Below is a small trained network, with its code and all its weights. Each question gives an input and a class and asks what happens when units are switched off, that is, made to give their printed mean instead of their output.

import numpy as np


def w(rows, s, z=0):
    codes = np.array(rows[::2]) - 128.0
    scale = np.full(codes.shape[1], s)
    scale[-1] = z or s
    return codes * scale


def norm(h):
    return h / np.sqrt((h * h).mean(-1, keepdims=True) + 1e-5)


def f(y):
    return y / 2 * (1 + np.tanh(0.7978845608 * (y + 0.044715 * y**3)))


def log_softmax(a):
    a = a - a.max(-1, keepdims=True)
    return a - np.log(np.exp(a).sum(-1, keepdims=True))


def net(x, mask):
    res = np.array(x, float).reshape(1, 4) / 4 @ E
    u = 0
    for l in range(3):
        y = f(norm(res) @ A[l][:, :-1].T + A[l][:, -1])
        res = res + np.where(mask[u : u + 7], y, B[l][:, -1]) @ B[l][:, :-1]
        u += 7
    return log_softmax(norm(res)[-1] @ U[:, :-1].T + U[:, -1])


A, B = {}, {}
E = w([
[181,91,92,173,25,82,45,198,118,52],'x0',
[193,23,180,152,114,16,144,42,76,224],'x1',
[186,130,254,62,144,155,169,224,22,130],'x2',
[177,150,98,108,117,125,139,119,133,127],'x3',
],0.0061)
A[0] = w([
[130,127,110,153,127,142,158,103,133,106,51],'0.n0',
[147,107,119,183,139,166,136,104,100,104,73],'0.n1',
[145,129,181,92,97,158,172,185,65,96,2],'0.n2',
[145,103,141,146,2,116,78,177,151,62,101],'0.n3',
[102,161,120,155,98,93,126,93,144,152,72],'0.n4',
[121,150,100,154,169,176,140,189,178,112,5],'0.n5',
[109,148,167,92,208,193,185,99,202,202,64],'0.n6',
],0.0058,0.0033)
B[0] = w([
[145,169,115,103,159,63,160,112,99,100,109],'0.n0',
[109,115,123,104,181,95,84,147,106,109,107],'0.n1',
[150,148,172,156,122,69,90,154,217,119,204],'0.n2',
[95,106,56,120,105,146,203,171,71,201,235],'0.n3',
[96,131,194,140,161,106,107,119,134,131,135],'0.n4',
[82,72,190,129,151,144,166,56,112,65,159],'0.n5',
[139,104,5,106,82,86,156,254,88,189,254],'0.n6',
],0.0072,0.0038)
A[1] = w([
[97,147,138,136,109,113,135,108,124,118,58],'1.n0',
[95,178,125,83,212,221,123,139,128,44,62],'1.n1',
[68,105,70,149,127,102,119,56,254,88,46],'1.n2',
[207,49,174,155,181,140,113,49,108,148,5],'1.n3',
[179,135,208,111,137,154,153,169,150,106,55],'1.n4',
[166,132,209,113,155,116,137,177,117,101,13],'1.n5',
[103,191,116,142,124,166,107,161,138,57,39],'1.n6',
],0.0075,0.0024)
B[1] = w([
[95,180,153,144,90,80,124,168,163,175,110],'1.n0',
[104,101,142,137,6,82,166,18,204,51,242],'1.n1',
[228,233,186,127,240,145,61,132,28,121,253],'1.n2',
[135,71,160,140,81,109,166,118,237,30,186],'1.n3',
[109,253,191,166,206,121,97,86,68,49,190],'1.n4',
[130,202,80,154,199,102,22,81,88,190,188],'1.n5',
[103,55,188,59,65,16,132,74,207,144,207],'1.n6',
],0.0062,0.0047)
A[2] = w([
[165,49,200,137,102,103,150,73,161,181,3],'2.n0',
[108,85,37,169,85,149,56,235,78,142,124],'2.n1',
[134,160,245,82,130,132,140,161,81,123,30],'2.n2',
[145,241,138,141,194,134,2,94,103,171,96],'2.n3',
[173,108,167,130,175,84,87,106,59,141,59],'2.n4',
[144,42,178,121,86,105,137,70,199,151,54],'2.n5',
[49,158,93,106,205,194,238,78,122,225,48],'2.n6',
],0.0072,0.0028)
B[2] = w([
[72,179,132,136,66,132,157,112,193,83,183],'2.n0',
[132,85,118,106,155,164,181,181,116,192,217],'2.n1',
[179,135,104,189,206,143,95,90,125,156,178],'2.n2',
[164,168,191,169,182,101,62,127,72,113,253],'2.n3',
[88,169,103,84,134,157,105,107,150,75,194],'2.n4',
[68,163,122,69,113,195,115,113,156,53,192],'2.n5',
[145,2,89,136,103,160,145,195,83,211,204],'2.n6',
],0.0098,0.0059)
U = w([
[149,8,60,139,107,144,204,235,84,254,254],'0',
[176,195,168,194,235,108,42,75,74,137,102],'1',
[65,121,148,110,41,119,193,66,231,45,45],'2',
],0.0093,0.0019)

Each question gives the input, the list of numbers given to net, and the class t.
The units are the neurons (one row each of A and B). Each row of codes is followed by its name. A weight is (code - 128) times the scale printed after its matrix; where a second scale follows, it is the last column's (A, B and U).
mask holds one flag per neuron, layer by layer. A switched-off neuron (its flag False) gives its mean, the last column of its row in B, instead of its output. The means were averaged over made-up inputs and are rounded, as every weight is.
A unit's drop is (log p(t) with every unit on - log p(t) with that unit switched off) / (log p(t) with every unit on - log p(t) with every unit switched off).
The circuit of an input: a set's keep is (log p(t) with only the set's units on - log p(t) with every unit switched off) / (log p(t) with every unit on - log p(t) with every unit switched off). Starting from the 12 units with the biggest drops (on a tie, the unit counted first), units are removed one at a time, each time the one whose removal leaves the highest keep (on an exact tie, the one counted first), for as long as the keep stays at least 0.8.
circuit, biggest first: the units of the circuit, biggest drop first
most important unit: the unit with the biggest drop
top k neurons: the k neurons with the biggest drops, biggest first
k most important neurons of layer l: the k neurons of layer l with the biggest drops, biggest first
drop when u is switched off: that unit's drop, to one decimal
input [6,8,2,6], class 2: most important unit	0.n6
input [-7,-8,-8,0], class 1: 2 most important neurons of layer 2	(2.n0; 2.n5)
input [6,-5,0,-8], class 0: top 2 neurons	(0.n3; 2.n1)
input [-8,4,-6,-7], class 0: top 2 neurons	(2.n6; 0.n6)
input [2,-3,2,8], class 2: circuit, biggest first	(0.n6; 1.n2)
input [5,-7,-7,4], class 1: top 2 neurons	(1.n2; 0.n6)
input [-2,6,-5,-4], class 2: top 4 neurons	(1.n3; 1.n5; 1.n4; 2.n0)
input [7,-6,2,3], class 0: top 2 neurons	(0.n3; 2.n1)
input [2,-7,5,4], class 2: 3 most important neurons of layer 1	(1.n1; 1.n2; 1.n6)
input [-3,-4,3,-7], class 2: top 3 neurons	(1.n1; 0.n3; 1.n2)
input [2,-3,-2,-3], class 2: 2 most important neurons of layer 0	(0.n6; 0.n5)
input [5,-2,8,8], class 1: top 2 neurons	(0.n6; 1.n4)
input [-6,3,-5,-2], class 0: top 2 neurons	(0.n6; 2.n6)
input [-3,-8,5,7], class 2: circuit, biggest first	(1.n1)
input [3,-6,-6,-4], class 1: 2 most important neurons of layer 1	(1.n2; 1.n3)
input [0,6,-4,4], class 2: drop when 1.n3 is switched off	0.7
input [5,4,8,-6], class 1: drop when 0.n6 is switched off	0.1
input [4,-2,0,-5], class 0: drop when 1.n1 is switched off	0.0
